Here is a tiny trained network, its code and every weight. The questions are about switching its units off for an input and a class, where a switched-off unit gives its printed mean instead of its output.

import numpy as np


def w(rows, s, z=0):
    codes = np.array(rows[::2]) - 128.0
    scale = np.full(codes.shape[1], s)
    scale[-1] = z or s
    return codes * scale


def norm(h):
    return h / np.sqrt((h * h).mean(-1, keepdims=True) + 1e-5)


def f(y):
    return np.maximum(y, 0)


def log_softmax(a):
    a = a - a.max(-1, keepdims=True)
    return a - np.log(np.exp(a).sum(-1, keepdims=True))


def net(x, mask):
    res = np.array(x, float).reshape(1, 6) / 4 @ E
    u = 0
    for l in range(3):
        y = f(norm(res) @ A[l][:, :-1].T + A[l][:, -1])
        res = res + np.where(mask[u : u + 7], y, B[l][:, -1]) @ B[l][:, :-1]
        u += 7
    return log_softmax(norm(res)[-1] @ U[:, :-1].T + U[:, -1])


A, B = {}, {}
E = w([
[120,58,64,167,133,142],'x0',
[200,201,147,144,81,100],'x1',
[252,101,157,194,182,95],'x2',
[177,52,221,129,51,173],'x3',
[92,134,133,198,118,142],'x4',
[100,152,138,48,32,160],'x5',
],0.003)
A[0] = w([
[253,161,156,138,69,152,30],'0.n1',
[112,109,139,77,62,172,221],'0.n2',
[35,92,78,64,168,121,79],'0.n3',
[164,74,128,164,174,101,83],'0.n4',
[104,170,125,120,133,131,31],'0.n5',
[197,188,102,199,236,89,3],'0.n6',
[186,125,192,149,71,110,77],'0.n7',
],0.0046,0.0027)
B[0] = w([
[217,96,154,107,134,163,204],'0.n1',
[137,145,133,184,160,121,252],'0.n2',
[201,144,97,130,118,151,219],'0.n3',
[122,210,146,101,150,112,193],'0.n4',
[120,112,152,135,72,165,135],'0.n5',
[141,117,117,254,179,91,213],'0.n6',
[186,98,85,124,90,142,196],'0.n7',
],0.0059,0.0031)
A[1] = w([
[127,81,45,104,118,123,114],'1.n1',
[70,192,161,52,59,104,69],'1.n2',
[149,107,162,101,224,72,27],'1.n3',
[112,38,151,179,142,156,252],'1.n4',
[193,70,164,79,135,112,130],'1.n5',
[84,252,165,51,111,131,95],'1.n6',
[118,126,1,69,111,123,56],'1.n7',
],0.0054,0.0021)
B[1] = w([
[140,149,124,28,146,102,172],'1.n1',
[101,222,196,213,216,196,191],'1.n2',
[9,108,223,132,177,33,185],'1.n3',
[77,227,104,142,44,53,253],'1.n4',
[135,152,188,2,125,93,213],'1.n5',
[129,149,197,234,152,248,216],'1.n6',
[106,55,54,45,200,178,197],'1.n7',
],0.0043,0.0034)
A[2] = w([
[70,86,67,2,166,162,25],'2.n1',
[145,135,159,159,212,64,88],'2.n2',
[54,125,128,151,31,93,76],'2.n3',
[181,115,157,93,60,144,78],'2.n4',
[138,106,221,202,93,106,253],'2.n5',
[3,144,115,212,187,100,128],'2.n6',
[193,236,139,104,117,154,109],'2.n7',
],0.0042,0.002)
B[2] = w([
[101,147,39,94,178,133,178],'2.n1',
[65,148,95,188,119,54,203],'2.n2',
[39,59,98,136,94,172,155],'2.n3',
[153,127,122,71,142,152,176],'2.n4',
[75,115,63,82,129,100,253],'2.n5',
[253,84,178,124,103,156,247],'2.n6',
[173,59,159,155,153,219,201],'2.n7',
],0.0045,0.0037)
U = w([
[159,142,118,253,180,46,195],'0',
[90,120,30,51,193,156,155],'1',
[119,173,186,187,156,231,177],'2',
[89,120,152,46,76,132,4],'3',
[91,117,186,71,156,46,62],'4',
[254,105,199,62,76,132,168],'5',
[54,81,121,174,36,137,103],'6',
],0.012,0.0025)

Each question gives the input, the list of numbers given to net, and the class t.
The units are the neurons (one row each of A and B). Each row of codes is followed by its name. A weight is (code - 128) times the scale printed after its matrix; where a second scale follows, it is the last column's (A, B and U).
mask holds one flag per neuron, layer by layer. A switched-off neuron (its flag False) gives its mean, the last column of its row in B, instead of its output. The means were averaged over made-up inputs and are rounded, as every weight is.
A unit's drop is (log p(t) with every unit on - log p(t) with that unit switched off) / (log p(t) with every unit on - log p(t) with every unit switched off).
The circuit of an input: a set's keep is (log p(t) with only the set's units on - log p(t) with every unit switched off) / (log p(t) with every unit on - log p(t) with every unit switched off). Starting from the 12 units with the biggest drops (on a tie, the unit counted first), units are removed one at a time, each time the one whose removal leaves the highest keep (on an exact tie, the one counted first), for as long as the keep stays at least 0.8.
circuit, biggest first: the units of the circuit, biggest drop first
k most important neurons: the k neurons with the biggest drops, biggest first
top k neurons in layer l: the k neurons of layer l with the biggest drops, biggest first
drop when u is switched off: that unit's drop, to one decimal
input [5,-6,1,2,-5,-2], class 4: circuit, biggest first : 1.n3, 0.n4, 1.n5
input [3,-7,-4,4,-2,7], class 1: circuit, biggest first : 2.n1, 1.n7
input [3,-6,-6,6,-6,3], class 1: top 2 neurons in layer 2 : 2.n1, 2.n6
input [-3,0,2,-1,-7,7], class 2: circuit, biggest first : 1.n6, 1.n2
input [2,-1,-6,0,0,6], class 2: circuit, biggest first : 1.n2
input [2,-2,2,-2,3,5], class 1: 2 most important neurons : 0.n6, 0.n3
input [8,-5,7,3,3,4], class 6: 2 most important neurons : 1.n4, 2.n3
input [-1,1,-7,-8,2,2], class 2: 2 most important neurons : 1.n6, 1.n2
input [0,-6,2,-2,7,3], class 6: 4 most important neurons : 1.n4, 0.n7, 1.n5, 0.n4
input [4,-8,6,0,-3,2], class 4: 3 most important neurons : 1.n3, 0.n7, 0.n4
input [7,-7,6,6,5,-2], class 6: top 2 neurons in layer 1 : 1.n4, 1.n2
input [0,6,-6,4,6,8], class 2: drop when 1.n2 is switched off : 0.3
input [6,1,0,1,-1,1], class 6: drop when 2.n3 is switched off : 0.3
input [-6,-6,7,3,-4,-1], class 4: most important neuron : 1.n3
